Here is a tiny trained network, its code and every weight. The questions are about switching its units off for an input and a class, where a switched-off unit gives its printed mean instead of its output.

import numpy as np


def w(rows, s, z=0):
    codes = np.array(rows[::2]) - 128.0
    scale = np.full(codes.shape[1], s)
    scale[-1] = z or s
    return codes * scale


def f(y):
    return np.maximum(y, 0)


def log_softmax(a):
    a = a - a.max(-1, keepdims=True)
    return a - np.log(np.exp(a).sum(-1, keepdims=True))


def net(x, mask):
    res = np.array(x, float).reshape(1, 6) / 4 @ E
    y = f(res @ A[0][:, :-1].T + A[0][:, -1])
    res = res + np.where(mask, y, B[0][:, -1]) @ B[0][:, :-1]
    return log_softmax(res[-1] @ U[:, :-1].T + U[:, -1])


A, B = {}, {}
E = w([
[202,157,32],'x0',
[198,247,193],'x1',
[128,128,128],'x2',
[231,26,171],'x3',
[127,129,128],'x4',
[128,128,128],'x5',
],0.011)
A[0] = w([
[198,152,5,174],'neuron 1',
[79,112,209,224],'neuron 2',
[156,137,83,132],'neuron 3',
[252,138,235,92],'neuron 4',
[110,70,158,205],'neuron 5',
[15,122,42,225],'neuron 6',
[171,28,113,195],'neuron 7',
[187,145,51,180],'neuron 8',
[52,144,110,175],'neuron 9',
[83,235,131,141],'neuron 10',
[113,233,142,115],'neuron 11',
[88,190,193,254],'neuron 12',
],0.013,0.0062)
B[0] = w([
[190,120,49,227],'neuron 1',
[106,134,177,213],'neuron 2',
[194,100,84,163],'neuron 3',
[9,177,63,243],'neuron 4',
[93,83,204,192],'neuron 5',
[61,144,80,250],'neuron 6',
[127,26,134,225],'neuron 7',
[145,121,66,202],'neuron 8',
[88,169,134,200],'neuron 9',
[178,176,145,220],'neuron 10',
[187,150,134,205],'neuron 11',
[133,194,181,224],'neuron 12',
],0.012,0.015)
U = w([
[8,143,129,251],'0',
[78,134,6,233],'1',
[101,43,194,41],'2',
[168,26,85,27],'3',
[140,165,192,50],'4',
[205,157,87,67],'5',
],0.013,0.0021)

Each question gives the input, the list of numbers given to net, and the class t.
The units are the neurons (one row each of A and B). Each row of codes is followed by its name. A weight is (code - 128) times the scale printed after its matrix; where a second scale follows, it is the last column's (A, B and U).
mask holds one flag per neuron, in row order. A switched-off neuron (its flag False) gives its mean, the last column of its row in B, instead of its output. The means were averaged over made-up inputs and are rounded, as every weight is.
A unit's drop is (log p(t) with every unit on - log p(t) with that unit switched off) / (log p(t) with every unit on - log p(t) with every unit switched off).
The circuit of an input: a set's keep is (log p(t) with only the set's units on - log p(t) with every unit switched off) / (log p(t) with every unit on - log p(t) with every unit switched off). Starting from all 12 units, units are removed one at a time, each time the one whose removal leaves the highest keep (on an exact tie, the one counted first), for as long as the keep stays at least 0.8.
units of the circuit, in order: the units of the circuit, biggest drop first
top k neurons: the k neurons with the biggest drops, biggest first
drop of u: that unit's drop, to one decimal
input [0,-6,3,-4,-6,6], class 0: top 2 neurons => neuron 1; neuron 8
input [3,-1,-7,6,-6,-5], class 3: units of the circuit, in order => neuron 7
input [-1,5,7,6,7,6], class 0: units of the circuit, in order => neuron 4; neuron 1
input [7,-4,-2,1,-4,-3], class 3: top 2 neurons => neuron 4; neuron 7
input [0,-3,-4,7,-4,-2], class 2: units of the circuit, in order => neuron 1; neuron 5
input [-1,3,1,6,0,-6], class 0: units of the circuit, in order => neuron 4; neuron 1
input [-1,0,-4,6,5,-1], class 2: units of the circuit, in order => neuron 7; neuron 1
input [0,7,2,-7,-7,8], class 4: top 2 neurons => neuron 12; neuron 1
input [0,7,8,8,4,5], class 0: top 2 neurons => neuron 4; neuron 1
input [5,-7,7,2,7,0], class 3: top 2 neurons => neuron 4; neuron 7
input [7,2,1,0,5,4], class 5: top 2 neurons => neuron 6; neuron 4
input [0,0,-6,4,6,8], class 2: top 3 neurons => neuron 6; neuron 1; neuron 7
input [5,-1,-8,4,5,8], class 3: top 2 neurons => neuron 6; neuron 7
input [-7,6,2,5,5,4], class 0: units of the circuit, in order => neuron 4
input [6,1,-5,8,-1,5], class 1: top 2 neurons => neuron 4; neuron 8
input [-8,5,5,-1,5,8], class 4: top 2 neurons => neuron 6; neuron 12
input [1,5,1,-8,3,3], class 5: drop of neuron 11 => 0.2
input [4,1,0,-2,-1,-7], class 5: drop of neuron 3 => 0.0
input [5,0,-4,1,-5,2], class 3: drop of neuron 10 => 0.1
input [-8,-1,3,5,-7,3], class 2: top neuron => neuron 6
input [4,-8,-4,2,-5,-1], class 3: top 2 neurons => neuron 4; neuron 7
input [0,1,-8,5,-8,-7], class 0: top 2 neurons => neuron 4; neuron 1
